Below are the code and all the weights of a small trained network. Each question names an input and a target symbol and asks about switching units off, where a switched-off unit gives its printed mean instead of its output.

import numpy as np


def w(rows, s, z=0):
    codes = np.array(rows[::2]) - 128.0
    scale = np.full(codes.shape[1], s)
    scale[-1] = z or s
    return codes * scale


def norm(h):
    return h / np.sqrt((h * h).mean(-1, keepdims=True) + 1e-5)


def f(y):
    return y / 2 * (1 + np.tanh(0.7978845608 * (y + 0.044715 * y**3)))


def softmax(a):
    e = np.exp(a - a.max(-1, keepdims=True))
    return e / e.sum(-1, keepdims=True)


def log_softmax(a):
    a = a - a.max(-1, keepdims=True)
    return a - np.log(np.exp(a).sum(-1, keepdims=True))


def net(x, mask):
    ids = ['ΓΛΠΣαβδεζηθξφω'.index(c) for c in x.split()]
    T = len(ids)
    res = E[ids] + P[:T]
    r = norm(res)
    for j in range(3):
        rows = slice(4 * j, 4 * j + 4)
        q, k, v = (r @ M[0][rows].T for M in (Q, K, V))
        z = softmax(np.where(np.tri(T) > 0, q @ k.T / 4**0.5, -1e9)) @ v
        o = O[0][rows]
        res = res + np.where(mask[j], z, o[:, -1]) @ o[:, :-1]
    y = f(norm(res) @ A[0][:, :-1].T + A[0][:, -1])
    res = res + np.where(mask[3:7], y, B[0][:, -1]) @ B[0][:, :-1]
    return log_softmax(norm(res)[-1] @ U[:, :-1].T + U[:, -1])


Q, K, V, O, A, B = {}, {}, {}, {}, {}, {}
E = w([
[203,122,88,32,96,202,153,204],'Γ',
[207,138,104,147,106,82,85,83],'Λ',
[93,186,165,113,151,141,209,94],'Π',
[209,131,171,101,90,114,188,226],'Σ',
[205,189,151,92,115,128,44,48],'α',
[90,193,178,132,168,168,145,140],'β',
[164,184,86,130,47,107,80,89],'δ',
[112,140,10,117,121,53,133,84],'ε',
[92,131,227,137,186,95,150,72],'ζ',
[174,27,146,108,155,89,170,200],'η',
[140,136,120,113,178,64,4,73],'θ',
[15,177,186,118,170,144,130,122],'ξ',
[66,114,206,198,119,96,160,112],'φ',
[107,82,65,132,160,77,51,214],'ω',
],0.0038)
P = w([
[180,168,54,239,197,186,114,126],'0',
[179,255,166,137,168,61,133,188],'1',
[148,236,160,127,156,62,131,178],'2',
[150,197,148,111,137,72,125,166],'3',
[141,183,161,94,123,66,130,152],'4',
[134,159,160,81,104,61,121,141],'5',
[126,143,149,58,93,64,120,135],'6',
[113,123,154,41,76,69,112,118],'7',
[95,93,146,32,67,76,106,98],'8',
[90,81,157,9,55,76,104,93],'9',
[75,55,168,10,43,70,116,81],'10',
],0.0023)
Q[0] = w([
[89,157,102,173,114,117,47,57],'head 0',
[108,119,219,109,123,176,187,140],'head 0',
[90,160,145,157,153,85,166,107],'head 0',
[65,121,153,224,241,252,159,129],'head 0',
[36,131,252,227,213,238,254,130],'head 1',
[173,82,75,102,130,170,134,170],'head 1',
[59,160,101,175,151,153,111,75],'head 1',
[76,125,157,62,101,117,152,120],'head 1',
[163,93,54,134,135,152,80,140],'head 2',
[80,96,208,171,219,189,212,131],'head 2',
[179,101,104,140,152,150,143,200],'head 2',
[92,186,137,194,173,143,112,64],'head 2',
],0.011)
K[0] = w([
[2,84,126,159,158,111,156,126],'head 0',
[205,165,101,183,109,171,165,80],'head 0',
[121,151,200,253,137,177,121,114],'head 0',
[163,206,107,180,166,147,167,169],'head 0',
[178,188,105,174,160,161,148,127],'head 1',
[151,197,151,26,106,97,121,156],'head 1',
[191,90,118,222,244,72,135,166],'head 1',
[134,83,99,89,153,200,91,65],'head 1',
[128,73,161,71,123,100,66,238],'head 2',
[165,159,156,240,158,193,186,129],'head 2',
[131,147,152,72,125,135,197,204],'head 2',
[143,172,114,229,170,115,54,118],'head 2',
],0.0089)
V[0] = w([
[72,188,195,116,80,204,133,108],'head 0',
[68,110,107,83,166,71,233,88],'head 0',
[76,119,92,182,111,170,146,254],'head 0',
[68,163,20,125,148,99,153,102],'head 0',
[121,129,228,103,156,89,62,144],'head 1',
[67,187,135,180,19,109,97,96],'head 1',
[168,155,169,124,63,102,252,88],'head 1',
[85,56,163,206,131,77,115,117],'head 1',
[95,108,216,180,72,103,163,80],'head 2',
[78,202,184,34,147,119,113,196],'head 2',
[129,166,167,86,205,153,87,11],'head 2',
[69,166,111,97,106,60,86,62],'head 2',
],0.0055)
O[0] = w([
[170,128,155,35,170,176,70,146,88],'head 0',
[168,185,110,94,150,85,210,127,52],'head 0',
[63,120,117,55,74,143,117,53,44],'head 0',
[175,80,138,106,98,24,165,104,146],'head 0',
[29,102,110,110,61,114,109,182,109],'head 1',
[80,79,200,99,166,47,113,75,205],'head 1',
[117,166,101,145,85,85,103,1,151],'head 1',
[26,221,170,74,122,126,165,157,3],'head 1',
[202,137,116,241,113,151,58,81,3],'head 2',
[102,61,143,114,243,88,114,124,163],'head 2',
[113,101,2,137,149,125,185,99,98],'head 2',
[107,124,85,134,187,221,130,142,241],'head 2',
],0.0059,0.0031)
A[0] = w([
[170,84,102,51,134,62,48,180,80],'neuron 0',
[131,131,72,108,238,108,134,199,20],'neuron 1',
[185,39,218,152,132,191,127,84,80],'neuron 2',
[124,76,94,175,127,120,2,42,1],'neuron 3',
],0.0065,0.0037)
B[0] = w([
[171,159,64,127,50,224,182,128,237],'neuron 0',
[143,133,199,161,32,108,54,83,167],'neuron 1',
[52,180,75,63,142,130,78,124,253],'neuron 2',
[58,74,204,173,95,237,254,65,192],'neuron 3',
],0.007,0.0043)
U = w([
[182,14,246,58,124,91,78,95,38],'Γ',
[71,216,10,203,146,119,167,150,9],'Λ',
[73,70,178,159,116,197,194,55,221],'Π',
[188,120,56,47,47,172,102,136,119],'Σ',
[193,105,93,123,137,18,189,46,166],'α',
[143,187,153,173,179,164,131,182,165],'β',
[36,179,96,57,218,107,83,87,184],'δ',
[139,168,169,180,49,101,192,177,30],'ε',
[171,190,207,84,196,147,213,149,52],'ζ',
[113,41,74,218,111,70,38,167,167],'η',
[37,77,150,90,91,96,183,248,81],'θ',
[156,122,206,141,184,159,104,210,230],'ξ',
[178,85,94,181,254,174,44,96,148],'φ',
[145,231,202,174,33,99,56,70,92],'ω',
],0.0075,0.0015)

Each question gives the input, a string of symbols that net reads in full, and the target symbol t.
The units are the heads (4 rows each of Q, K, V and O) and the neurons (one row each of A and B). Each row of codes is followed by its name. A weight is (code - 128) times the scale printed after its matrix; where a second scale follows, it is the last column's (O, A, B and U).
mask holds one flag per unit, heads first, then neurons. A switched-off unit (its flag False) gives its mean, the last column of its rows in O or B, instead of its output. The means were averaged over made-up inputs and are rounded, as every weight is.
A unit's drop is (log p(t) with every unit on - log p(t) with that unit switched off) / (log p(t) with every unit on - log p(t) with every unit switched off).
The circuit of an input: a set's keep is (log p(t) with only the set's units on - log p(t) with every unit switched off) / (log p(t) with every unit on - log p(t) with every unit switched off). Starting from all 7 units, units are removed one at a time, each time the one whose removal leaves the highest keep (on an exact tie, the one counted first), for as long as the keep stays at least 0.8.
units of the circuit, in order: the units of the circuit, biggest drop first
unit that matters most: the unit with the biggest drop
which heads matter: for each layer, one digit per head in row order, 1 if its drop is at least 0.15 and else 0, layers parted by /
drop of u: that unit's drop, to one decimal
input Γ Σ ω, target θ: unit that matters most	head 0
input α α δ ζ ω Π Σ η φ, target η: which heads matter	101
input δ θ δ δ, target η: units of the circuit, in order	(head 0; head 1)
input ε θ δ ε φ δ Σ ω ζ ζ δ, target ω: units of the circuit, in order	(head 0; neuron 1)
input β δ ξ δ β δ δ ζ ω Π η, target Π: which heads matter	011
input δ φ δ Π, target δ: which heads matter	110
input Γ ζ Σ ζ ε δ ε Λ, target α: which heads matter	100
input Γ δ ξ ε ζ δ α, target ω: units of the circuit, in order	(neuron 1; head 0; head 2; head 1)
input Π ε Γ ζ ε ζ φ, target α: units of the circuit, in order	(head 0; head 2)
input δ δ ω δ η, target Γ: which heads matter	011
input Π φ Γ φ Γ Γ Σ δ ξ, target α: units of the circuit, in order	(head 0; head 2; neuron 2)
input ω Σ φ φ Γ Γ δ φ δ δ β, target ξ: units of the circuit, in order	(head 1; head 2)
input δ ξ δ Σ δ Γ φ, target δ: which heads matter	010
input φ ω θ Π ξ, target ω: units of the circuit, in order	(head 2)
input δ δ α, target Π: units of the circuit, in order	(neuron 3; head 1)
input ε δ Σ ω δ Γ φ Γ η, target Σ: units of the circuit, in order	(head 1; neuron 0; neuron 2)
input Γ ζ φ Π θ Γ Σ δ Γ Σ φ, target φ: units of the circuit, in order	(head 1; head 2)
input η δ α, target Λ: which heads matter	110
input ζ Γ Γ Σ δ Γ φ, target Λ: which heads matter	011
input φ ζ δ δ Γ ζ ζ φ Γ ω, target θ: unit that matters most	head 1
input η Γ β ω δ φ ζ δ δ, target ω: which heads matter	111
input ω φ δ Γ ω δ Γ Λ δ φ φ, target ξ: which heads matter	010
input Π ζ ε, target ω: which heads matter	100
input Σ ω ε φ δ δ δ ε δ, target α: which heads matter	100
input Γ φ φ, target φ: drop of head 1	0.4
input β Γ Γ δ Π, target Σ: drop of head 0	1.2
input Γ δ Σ β ε Γ Γ δ Π Λ, target Π: units of the circuit, in order	(neuron 3)
input Γ ω ζ Γ Γ δ, target Π: drop of neuron 3	0.7
